Each row was made from one path, in order. Every step used is in the known rows, and no mark comes twice. Write each row's path.
Each row is shifted at random along 6 fixed directions that mean nothing.
Known rows
pefanap > bonam > ranof > sidudum > dorom > tagi > zavi > gafo > gapup > fofot > zenen: [ -66  -15  163  -68 -165  -66  -16    6  -60 -149   84  176  144  158
  -25  110   57  111 -156  -16   65  139   13  -65   92 -111   51  -27
 -148 -121  350 -109 -117  235   76   85   95  -23  232 -107    3   -3
  -37   32 -117   76   70   30  -60  -17]
dorom > tagi > zavi > gafo > bonam: [ 232  -19  191  -20  145    1  128 -344  313  -39  -34  -60   93  -49
  -97  111   88  216 -226   50  -26    6   -3   78  309  -42   58 -280
  261  -27  -37   45   21  199   41   63  344 -133   50  113  122   47
  158   99 -384 -330   11  147 -269   98]
pefanap > gafo > bonam > ranof > sidudum: [  51 -108 -124  255  216   77  179 -374  149  184 -207  -86   15 -104
  202   14  288 -140   93  124 -159   12  146  102  290  222 -158  -49
   74  261  -82  -61  229  -28 -289  141 -316 -321   42  -44   68    6
  296 -103 -112  -68  217  -79  -78  226]
sidudum > dorom > tagi > zavi > pefanap > bonam: [  93  -21   80   13  203  303 -190  -28  100 -101   18   -2 -207 -132
 -215  142  -18  278 -167  185 -137  269   79  -91  245  184  -74  -80
   45 -168   52  -77   94  312  -39  262  -83   43  102 -121   37 -101
  306 -180   -7 -230 -177  259 -101 -181]
tagi > zavi > dorom > pefanap > bonam > ranof > sidudum > zenen: [ 247   17   75  -27  106  -85  153 -313  246  104   76    6   63 -145
 -163    4  -45  223  -75 -100 -194 -122   43  213   35 -128   57  -94
  101   12 -170   93   -9 -141   38  -79  244   71   63  111   95   61
 -108  271 -127 -223 -223    2 -154    0]
zavi > dorom > sidudum > ranof > gapup: [ 297 -149   98  285 -411 -204  190  159 -248 -214  147  271   59  204
   11  361  471 -257  -70  166  507  106  434 -170  -40  373 -206 -284
 -129 -126  552  112 -175  604  360  197 -154   -4   49  110  -44  -37
  128 -191 -192   42  124   14 -183 -194]
ranof > sidudum > dorom > tagi > zavi > pefanap: [ -19   49   18  177 -164  182   86    6  -91  144   66  128 -190  -26
   -6   93   20   45   13   74  116   72   85   15  -79  248  -67    6
  -76   -9   44   90   15   65   93  142 -116   14  -21  -40   -3 -117
  158  -59  120  -65  -27  -20   12 -198]
zavi > gafo > pefanap > bonam > ranof > sidudum > dorom: [  98   20   32  -53   88 -201  -39   52   58 -119 -129  -81  203    6
  -48  116  102  116  -92   79   27  299  182  -99  -77  -95   29   34
  -51  -27  162  -76  141  119  -51  100   24  134  207 -159  -29  -42
  -21 -127  -63  136 -145   50  -69  107]
tagi > zavi > gafo > bonam > ranof > gapup: [ 140   70  115 -162 -102 -295  293 -137  192   -9   62  -47  319   58
  -99   16  -18  132 -242 -114  166 -126  -35  124 -152 -308  192 -204
  176   78  -88  140 -117   10  138 -161  541   26   83  131  133  127
  -91  313 -301   11   -4  -35 -192  127]
bonam > ranof > sidudum > dorom > pefanap > gafo > tagi > zavi: [ 100  -82  -62   84  221   15 -145   20   30    9 -202  -10   69 -120
  -19   58  111   15    4  181   41  239  243 -104   -8  215  -65  172
 -139   -4   42 -150  133  111 -204  236 -312  -69  126 -209   57  -70
  134 -282   85   60  -23   82   32  -15]
zavi > sidudum > zenen > dorom > pefanap > bonam: [ 262 -130 -181  -59    0   11  -33  242  -27  -48  243  131 -138 -145
 -408  202  -22  101 -151   40  -80  -11  264   21 -121  211 -213 -306
    6 -198  -92  164 -215  293   70   96  -57  184  -44   80   26   47
  103   83   -2  -10 -313  169 -105 -359]
ranof > sidudum > dorom > tagi > zavi > gafo: [ 135  -71   53   22  -71 -157  -28  103   50   -5  -49    6   41  -71
 -171  183   14   64  -96   34  120  110  184  -80 -167  -25    6  -17
  -39  -85   68   75 -168  118  145  112  116  177  -10    3   45  -96
  -63  -34   24    0 -193  159  -28 -104]
tagi > zavi > gafo > pefanap > bonam > ranof: [ 118  189   61  -72 -166 -287  332   36  -18   40    5   26  263   92
   37  -32   39   68 -210   37  484  103  107   39 -354  -43  151  -98
   65  109  -50  160  182   22   84  -83  284   60  120   18   41   55
   -9   76 -212  184   29 -174 -111   62]
gafo > tagi > zavi > sidudum: [ 133  -44   81  -80  323  157    2 -266  265  210 -231  -71    7 -234
  -35  -69 -142  331 -102   59 -106   70   46  160  108  171   33   24
  182   70 -336  -56  187  -90 -409   67    9 -273   44 -100  170   18
  135   -3 -134 -198   14  -54 -150   57]
dorom > tagi > zavi > sidudum > zenen > fofot > ranof: [-177   78   58  111  -78  517  103 -237  -32  243  168  329 -324   31
   68   63 -124  155  -19   -3 -166  -65 -123  157  280  341 -112 -142
   13 -148  -33   14   97   24 -144   40 -160 -287   36 -110  -84   33
  258  172   15 -301   90 -172   -8 -161]
bonam > ranof > gapup > sidudum > zenen > fofot > dorom > pefanap > gafo > tagi > zavi: [  72 -178 -300  105  167  -50 -196  253 -137   64 -201   47  -37 -124
  -86  147   47 -148    8  167   62  189  361 -193 -184  313 -257  142
 -206  -19  -30 -102   -5  146 -295  251 -538   53   15 -247    9  -71
  185 -245  295  249  -81   68  132  -95]
sidudum > ranof > gapup > bonam: [-257  -81 -131  268 -423  213  151  179 -351  -13  134  215 -187  245
  147  218  284 -351    9  164  230   45   67 -150   43  291 -255 -117
 -181   19  347  -24 -167  392  127  206 -332  -67   27  -75  -35  -72
  385  -95  107  144  291  -27   67 -158]
bonam > ranof > sidudum > zenen > fofot > dorom > pefanap > gafo: [-196   47  -60  209  -55  319  -13 -271  -40  177  107  206 -143   74
  115   65   72  -22  194  -65 -361  -45  -75   54  264  120  -90   96
 -200  -29  191 -113   74 -127 -117   49 -290 -171  115 -181 -109  -17
   77   88  176  -95   68 -118   98  -13]
gafo > tagi > zavi > dorom > pefanap > bonam > ranof: [  60   93  -32  -64 -136  219  188  218 -136   41  172  141  -72  -39
 -122  -84  -44  199 -272  195  475   71   78   93 -206  452  -43 -186
   70   40 -194  185   85  322   -9  127   48 -147    1   -1  193    4
  404 -109 -156   76  161  -25 -162 -344]
gapup > bonam > ranof > sidudum > zenen > fofot: [-428   34 -202  -26 -197  256   13  150 -194  278   30  158 -170   31
   45   -4 -183  -42   81  -79 -182    9 -118   24 -146    5  -86  213
 -265   43  -72  -62  -67 -238 -239  -64 -225   74   63 -259  -22  -87
   84  134  319  187  -55 -155  232  -67]
sidudum > zenen > dorom > pefanap > gafo > bonam > ranof: [ 146   22   17   62  -21  -65  -17 -134   86  -36   29    6   95   27
 -130  175  226   27  -42   20 -101  113  107  -81  137  -82  -19  -84
  -60  -92  215  -18   35  128   79   65   82  124   87   34  -38  -26
  -24   -2  -97  -83 -154  133  -76   14]
pefanap > bonam > ranof > sidudum > dorom > tagi: [ -97  -12 -108  194 -271   -8  243   11 -115  125   74  117  -56   35
   72   57  192 -183   22   10  112  -20  107   32  -39  105 -129  -62
 -129  103   95  132  -32   30  105   10  -65   43   -9   35   16  -74
  135  -20   16   94   38  -19   26  -33]
zavi > pefanap > gafo > bonam > ranof > sidudum: [ 134  -35 -144   47  194  -42  -10  106  -37  -88  -98  -26   64  -45
  -20   88  162   -4  -74  251  110  315  287  -94  -65  240 -118  -40
  -46   11   35  -54  231  272 -164  238 -304    6  160 -185   -5   -3
  263 -259  -18  152  -25   26  -48   -1]
bonam > ranof > sidudum > dorom > pefanap > gafo: [-211  -45 -354   68  245  370 -191  216 -135  192  -68   86 -281 -204
  -54    2 -148  -11  117  143 -253  167  154  -16  -92  384 -233  217
 -203  -15 -217 -110  163  -58 -395  193 -615  -19   66 -388  -38  -85
  291 -183  416  169 -144  -17  217 -185]
bonam > ranof > gapup > fofot: [   4 -244 -400 -163  209  -10 -203  284    0  -24   14   -8   -2 -167
 -339   74 -193   19  -60  -42 -314  -86  140   -1 -145   12 -219   15
  -80  -48 -235  -33 -363   99 -252   49 -126  119  -15 -170  152   36
   79  114  240  252 -217  189   52 -131]
tagi > zavi > pefanap > gafo > gapup > ranof > sidudum: [ 367 -108   77   20  194  -82   87 -218  169 -122   22   14  167  -36
  -98   57  156  151 -174  145   66   -5  155   72  129  116  -23 -211
  153   44    1  -24  -61  337    7  218   49 -233  108   95  176  113
  153   34 -256 -113  182   73 -255  -25]
zenen > ranof > sidudum > dorom: [-402  153  -55  134 -444  319  100  123 -272  265  170  292 -230  142
  102   30  -17 -100   50  -23   94    7 -100  -10 -183  153  -31  104
 -233  -28  137   65  -19  -70   56  -27 -164    0    2 -122 -117  -94
   71   52  300   81   79 -171  200 -208]
gapup > fofot > sidudum > zenen > dorom: [-280   23  -38  176 -213  394 -101   -7 -295  273   12  292 -313   97
  150  113  -62    7  163  -16  -91  139    0  -71   68  318 -162  180
 -288  -31  207 -127   84  -66 -268  138 -492 -122   75 -291 -145 -151
  113  -19  339   46   98 -243  160 -160]
tagi > dorom > pefanap > gafo: [  53  107 -204   -4  209  202  -47   68  -43  145   25   26 -204 -168
 -167  -30 -169  173 -119  137    9  170   95  -13 -158  249  -60   -3
   57    6 -288   48  273   20 -197  111 -204   79   25 -179    0  -31
  253  -22  146   -9 -199  -14   37 -207]
zenen > sidudum > dorom > tagi > zavi > pefanap > gafo > bonam > ranof > gapup: [-254  197   88   12  -28  220  -40  -13  -21  187  -60  121 -143   -1
   68   29 -112  143  -24  -11  -75  229  -39  -53  -21  -26   89  149
 -117  -73   61  -73  293 -121 -143   18 -123   53  148 -252 -147  -98
   78  -54  177  -41  -97  -85  134   26]
gafo > zavi > pefanap > bonam: [  91  131   32  164    1 -200  335 -318  107  299 -255 -115   61  -70
  225  -46  157   -2   95  -14  102  143  173   95  -90  -30   30   54
   81  260 -122   94  436 -304 -155  -63   29   48   55    4  -35  -53
   -3  -14  -83    0  -34 -229  -70  307]
sidudum > ranof > gapup > fofot > dorom > tagi: [-244  -17    1  277 -373 -162  113  -73 -199  179 -193  123  -54  202
  265  201  192 -283  172 -102   67  132  107 -164  -13 -137 -134  160
 -247   26  383  -43    1 -109   20  -11 -119  202   23 -118 -178 -176
 -120   16  206  122  -16 -130  156  213]
fofot > dorom > tagi > zavi > gafo > pefanap: [  48  132  130   20 -185 -209  128   16  -15  190 -159   -3   29   -3
    6   46  -35   97 -145    2  390  228  100 -115 -269  -88   92   43
   -9   57  -48  143  194 -118   41  -32  211  272  -12   -8   -8 -133
  -71   -9   -8   32 -154  -29   -4   44]
fofot > zenen > dorom > tagi > zavi > gafo: [  70   42  189  102 -199  253  125 -378  149   87  247  136  -94   69
 -116  138  115  148  -96  -54 -122 -189 -170   85  375   44   21 -280
  122  -81   98  125 -158  141  219   55  327 -139  -45  195   60   33
   83  270 -193 -381  110  102 -188 -157]
gafo > zavi > sidudum > dorom > pefanap > bonam > ranof: [ -98   96   84 -244  -72  434  -16  151  -56  -16  376  241 -151  -28
 -253  -95 -254  437 -212    6  -32    8 -137  153    1  186   41 -188
    4 -136 -106   18  -37  224  -28   62  105 -170  166  -81  110   85
  227  118 -101  -30   65   21 -128 -389]
zenen > fofot > sidudum > dorom: [  21  -28   48  206 -278    6   23 -151  -36  155   76  171 -118   69
  -26  210  121  -61   78 -169 -102  -38   79  -91   76  -20  -71  -42
 -138  -25  290   53 -147  -31   97   -6  -55   58  -37   59  -95  -76
  -67  113  137 -134  -46  -15   27  -27]
sidudum > dorom > pefanap > gafo > bonam > ranof: [  20   82   46 -192  -74  -70 -143  258  -45 -202  133   38   96   50
 -290   91  -15  210 -222   44  101  282   46 -178 -120 -199   79  -60
 -125 -178  197  -24  -30  284  155   91  229  295  183  -71    9  -43
  -11  -54  -45  120 -223  244  -31 -155]
bonam > ranof > sidudum > dorom > tagi > zavi: [ -43   41  105   31 -278   -7  119  -11  -39   42  122  174  128   99
  -16   35   56   33  -48  -44  173  -41  -19   21  -81  -26   81   26
 -161  -24  176   47 -158   48  169  -20  188  -25   79    8   75  -29
  -68   73  -45   29   65   -5  -13  -92]
gapup > bonam > ranof > sidudum > dorom > pefanap > gafo: [-473  104   33   13 -120  761 -105  -20 -193    2  301  243 -307  160
   59  -37  -72  179  -10  112 -252   79 -357   12  373  205  -41   38
 -195  -36  195 -236   33  205  -97  225 -268 -301  248 -294   37  -52
  473   -7  102  -62  319    6   68 -265]
fofot > sidudum > zenen > ranof > bonam: [ -26 -148   38  244  -78  162    0 -377   76  168   10  139 -120   35
   51  231  231 -149  107  -28 -343  -77   -1  -25  374    8 -143  -65
 -121  -36  216  -95 -136   -3  -26   91 -212  -92   38   46  -64   -8
   11  135   81 -299   44   31   22   39]
gapup > fofot > dorom > tagi > zavi > sidudum > ranof > bonam: [ -54 -180   48 -115  157  160 -326   10   56   21 -122   44 -194 -127
 -208  115 -223  253  -98  -16 -292  196   22 -105  147  -63  -90  106
  -84 -157  -11 -189 -139   39 -242  127 -115  144   75 -205   61 -114
   26   24  168 -120 -235  188   25  -81]
bonam > ranof > sidudum > zenen > dorom > tagi > zavi: [   4  -56 -155   72    6    0   33    1   29  231  -76   77    2 -132
  -65   56  -21  -57   47  -14  -66  -47  145   54 -148  112  -81  122
 -131    2 -145   50  -65 -160 -128  -13 -123   53  -38  -77   37  -47
  -41   40  165   40 -162  -20   93  -51]
bonam > ranof > gapup > fofot > sidudum > dorom > pefanap: [  61 -125   40   36  -95  -56 -136  -90  -14 -177  139  133  121  149
 -124  190  141   10   13 -119 -216  -36   15 -109  228 -185  -62  -31
 -207 -115  418 -147 -311  232  123   93   49   28  164  -37   24   10
  -72  117   18  -11   15  161  -47  -16]
pefanap > gafo > tagi > zavi: [-261  212  216  -39  -64  646   49 -190  -28   -6  225  187 -110  167
   97 -121  -60  369 -196  198  109  101 -333   96  323  315  158 -137
  120   -5   88  -94  220  314  -91  229   73 -594  195 -173  117   42
  458  -43 -244 -117  542  -58 -153 -205]
tagi > zavi > sidudum > zenen > fofot > dorom > pefanap: [  70  144  177   17 -126  -29   94 -205   25  187   43  180  -28   38
   -3   78 -103  181  -30 -129   22   63   33   35  -85  -62  113   16
  -43  -98   64   24  144 -192  -12 -109   71   78  111  -50 -113   11
 -171  210   10 -153 -180 -201   -9   -3]

Which path is each row?
[  37  -52  116   46 -286  129  -35  -21  -85 -122  305  206  -79  159
 -194  199  198   22 -134   34   18  -12  -36 -119  215    8  -58 -264
  -73 -168  319   -5 -268  409  298  211   89   23   62  135   22   38
  103  119  -92 -133  129  212  -97 -277] : fofot > zenen > dorom > pefanap > gafo > zavi > sidudum > ranof > gapup > bonam
[-231   62  148   41   50  288   20 -428   95  236 -127   88  -67   25
  194  -23  -44  151   38 -103 -312   47 -162  105  354  -32   37  152
  -42   44   43 -209  215 -225 -338  -46 -127 -220  175 -212  -33  -25
   78  119    5 -212   89 -200    3  206] : gafo > bonam > ranof > gapup > fofot > zenen > dorom > tagi > zavi > sidudum
[  53  227  289  -80  -86  -74  132 -359  168  -15  110  120  196  174
   -1   17   65  276 -120  -96  -34   65 -155   69  181 -325  226 -147
   44 -138  226   -5  159   27  157  -52  483  -41  213   69  -66   94
 -181  238 -315 -198   12  -20 -142  117] : dorom > pefanap > gafo > tagi > zavi > sidudum > zenen > ranof
[ 392   38   94   42   41 -390  276 -187  165   46 -122  -78  245  -80
  -36   28  179   52 -145   38  315   81  268   46 -150  -45   67 -121
  127  130  -81  145  185   10   62  -31  229  107   57  144   93   22
  -36   25 -277  -47 -110  -38 -200  137] : tagi > zavi > dorom > pefanap > gafo > bonam > ranof
[ -39   -8 -157  -57  186  178 -168   76  -38  -60   25   11  -89  -34
 -146   73  -35  151  -72  106 -220  218   73  -69   77  107 -128  -17
  -51  -76    8 -102   98  205 -212  205 -220   53  141 -233  -21   -6
  233  -61  125   96  -88   80  -11  -89] : zavi > pefanap > gafo > bonam > ranof > gapup > fofot > zenen > dorom
[ -32  103   73   72 -207  -15   19   25 -112  244  -25  196 -106   16
  -11  142  -63   40   -9  -34  133  180  106 -105 -200   15   11   81
 -196 -105   79   69  111 -123   -1   19  -76  230   41  -84 -152 -106
 -136   51  195  -26 -205 -101  122  -91] : fofot > sidudum > zenen > dorom > tagi > zavi > pefanap
[ 221 -182  -20  202    8 -194  136 -265   85  147 -148    1    9  -68
   23  114  201  -58   44  -43  -59  -29  202   48  138    3 -223  -98
  -22  121   26   42 -104   23  -44  126  -51   41  -56  146   59  -48
   11   78  -27 -113  -14    8  -95  106] : gapup > fofot > ranof > sidudum > dorom > tagi > zavi > pefanap > gafo > bonam
[  65  -82  -81  195   31   62   -1  -71  -63   61  -62   14 -133  -28
   12  105  204  -88  -16  109   26  140  155 -140  170  161 -196  -59
  -63  124   73  -56  122  154  -99  207 -293    3   35  -42   35  -77
  306 -130   25  -15   78   88  -27  -10] : fofot > dorom > pefanap > gafo > gapup > bonam > ranof
[ -88  120  128 -113 -279 -149   17   68 -114   93   25  199   98  138
  -31   59  -78  154  -88 -140  141  146   -5  -62 -159 -191   79   72
 -210 -109  193    9  -24  -55   19  -53  197  212  136  -81  -79  -57
 -248  157   48  120 -110 -109   39  -30] : gapup > fofot > zenen > sidudum > dorom > tagi > zavi > gafo > pefanap > bonam > ranof
[-125   53 -253  100 -325 -279  177  315 -288  289  -85  172   -6   34
   48   89  -46 -241   99 -113  278   37  256  -66 -538   35 -150  171
 -291   31  -34  176  -35 -202  -38  -99 -132  364  -59 -122 -120 -102
 -142   75  357  383 -223 -217  224  -26] : bonam > ranof > gapup > fofot > zenen > sidudum > dorom > tagi > zavi > pefanap
[ -74  144   22 -256   47  -52   66  -57  239  207   31  -58  -21 -195
 -286  -87 -372  395 -132 -247 -305  -24 -137  170 -153 -459  118   19
   47  -47 -342  166  -22 -343  -14 -228  562  397   15   24   55  -43
 -221  354   43  -73 -494  105   -4   25] : sidudum > dorom > tagi > zavi > pefanap > bonam > ranof
[  89  -73  -58 -223  156 -244 -135   37  224    3  -62  -87  235 -160
 -308  -10 -126  221  -74 -138 -260   14   41   28 -128 -390   75   87
  -89  -56 -119   -5 -203 -108  -42  -40  341  241   69  -13  135    2
 -274  142   19   83 -312  242   -6   36] : bonam > ranof > sidudum > dorom > pefanap > gafo > tagi
[-140  104 -151   28 -209 -130   -8  290 -211  195  -70   79  -65  -12
  -49   96  -40  -92    2   33  190  256  186 -133 -464  -11    5  180
 -221  -36   13   67  107 -137   -6   24 -178  346    9 -157 -131 -139
 -109  -76  291  264 -270  -58  216 -100] : ranof > sidudum > zenen > dorom > pefanap > gafo > bonam
[ -30  161  116  -10  -57  -62   11 -178    2   74  -20   79   80   86
    2   37    4  138  -92  -20    0  172  -44  -63  -34 -219  138   86
  -68  -33  160  -89  171  -58   -1  -13  100  101  178  -89  -81  -31
 -121  117  -11  -56  -92  -72   18   62] : tagi > dorom > pefanap > gafo > gapup > sidudum > zenen > ranof > bonam
[-224  -42 -180   14 -103  323  -90  353 -279   47   90  229 -153   17
  -48   53 -112  -23  -63  161  156   91   70  -80 -162  389 -159   87
 -222  -61    5  -63  -94  239 -155  191 -367 -107   76 -286   52  -65
  312 -135  249  240  115  -10  124 -303] : bonam > ranof > gapup > sidudum > dorom > tagi > zavi
[-169  -80  -16  -35   52  342  -60  -54   18  130  105  139 -239  -85
 -121    9 -171  187 -100    4 -288  -27 -129   81  177   25 -136  -74
  -37  -38 -140  -61 -139   81 -125  168  -98  -64   45  -58   73    7
  209  160  127 -145   33   90   22 -173] : fofot > ranof > sidudum > dorom > tagi > zavi > pefanap > gafo > gapup > bonam
[ -16  163  -76  149 -299    8  379  -66 -176  192  150  133  -62  100
   74  -52   97  -52  -78   22  330  -69    1   91 -182  124  -43 -138
   46  202  -60  199  100   38  132  -23   87  -13  -34  109   44  -13
  189  161  -73   54  152 -188  -60  -98] : tagi > dorom > pefanap > gafo > gapup > ranof > bonam
